[[ -6  -9  -9  19 -13  11  17 -14 -13]
 [  8 -15 -38  31  -1   7  12  -1  -1]
 [-17 -11  16   5 -20  10  18 -32 -24]
 [ 14  -8 -35  16   8 -10  -2  12   8]
 [ -6 -24  14   9  -4   0  12 -14  -8]
 [  9   1  13 -12  19  22  -9   7   9]]
->
[[-17 -11  16   5 -20  10  18 -32 -24]
 [ -6 -24  14   9  -4   0  12 -14  -8]
 [  9   1  13 -12  19  22  -9   7   9]
 [ -6  -9  -9  19 -13  11  17 -14 -13]
 [ 14  -8 -35  16   8 -10  -2  12   8]
 [  8 -15 -38  31  -1   7  12  -1  -1]]

[[-11  -9  -8   6  18   4  -1]
 [ 12 -16 -13   3  -2 -11  19]
 [ -7  -5  -4  -7   4   3  14]
 [  1 -16  -1 -16  -1  10   3]
 [  5  12  -3   8  30  -8   7]]
->
[[  1 -16  -1 -16  -1  10   3]
 [  5  12  -3   8  30  -8   7]
 [ -7  -5  -4  -7   4   3  14]
 [-11  -9  -8   6  18   4  -1]
 [ 12 -16 -13   3  -2 -11  19]]

[[-26   6 -10 -14 -24   9  13 -33]
 [  6 -11 -21  16   3   6 -11   4]
 [  0  10  -4 -12   0  -6 -23  19]]
->
[[  0  10  -4 -12   0  -6 -23  19]
 [-26   6 -10 -14 -24   9  13 -33]
 [  6 -11 -21  16   3   6 -11   4]]

[[  7   3 -18  16 -12  23  22  15]
 [-11 -32   9   1  23 -24   9  -7]
 [ 26  13  28 -17   2 -30   5  -5]]
->
[[ 26  13  28 -17   2 -30   5  -5]
 [-11 -32   9   1  23 -24   9  -7]
 [  7   3 -18  16 -12  23  22  15]]

[[  8   1 -12  -8  18  -3  12   9 -11 -13   6   0 -10  21   2 -19]
 [-14 -12  -5 -28   7 -15  15 -16  -6  -6  14   0  -5   3  -6   0]
 [ 10 -19  -3  -4   2 -21  17  12 -32 -17  -4   0 -29   4 -11  -3]
 [-15  13  -7 -10  13   9   0 -16  14   8  18   0  13   9   7  -7]
 [  6   0 -11  12  17  -3  15   6  -3  -4   3   0  -2  16  -6 -12]]
->
[[ 10 -19  -3  -4   2 -21  17  12 -32 -17  -4   0 -29   4 -11  -3]
 [-14 -12  -5 -28   7 -15  15 -16  -6  -6  14   0  -5   3  -6   0]
 [-15  13  -7 -10  13   9   0 -16  14   8  18   0  13   9   7  -7]
 [  6   0 -11  12  17  -3  15   6  -3  -4   3   0  -2  16  -6 -12]
 [  8   1 -12  -8  18  -3  12   9 -11 -13   6   0 -10  21   2 -19]]

[[ 20  -4 -24  23  23   9 -20 -15   3]
 [ 18   3 -13  16  11   2 -17 -15  -3]
 [  8  17  13  -6 -13 -16  -4  -9 -18]
 [-14   7  22 -20 -21 -11  16  11  -7]
 [ 18  -8 -28  25  26  14 -21 -14   8]
 [ 18 -10 -32  28  30  16 -22 -14  10]
 [ -5 -16 -16   8  16  15   0   6  16]
 [-15   5  19 -19 -18  -9  16  11  -5]]
->
[[-14   7  22 -20 -21 -11  16  11  -7]
 [-15   5  19 -19 -18  -9  16  11  -5]
 [  8  17  13  -6 -13 -16  -4  -9 -18]
 [ 18   3 -13  16  11   2 -17 -15  -3]
 [ -5 -16 -16   8  16  15   0   6  16]
 [ 20  -4 -24  23  23   9 -20 -15   3]
 [ 18  -8 -28  25  26  14 -21 -14   8]
 [ 18 -10 -32  28  30  16 -22 -14  10]]

[[ 26  12 -29]
 [ 26  -1 -28]
 [ 13  -9 -27]
 [ 17 -25 -26]
 [ 23  31  20]]
->
[[ 23  31  20]
 [ 17 -25 -26]
 [ 13  -9 -27]
 [ 26  -1 -28]
 [ 26  12 -29]]
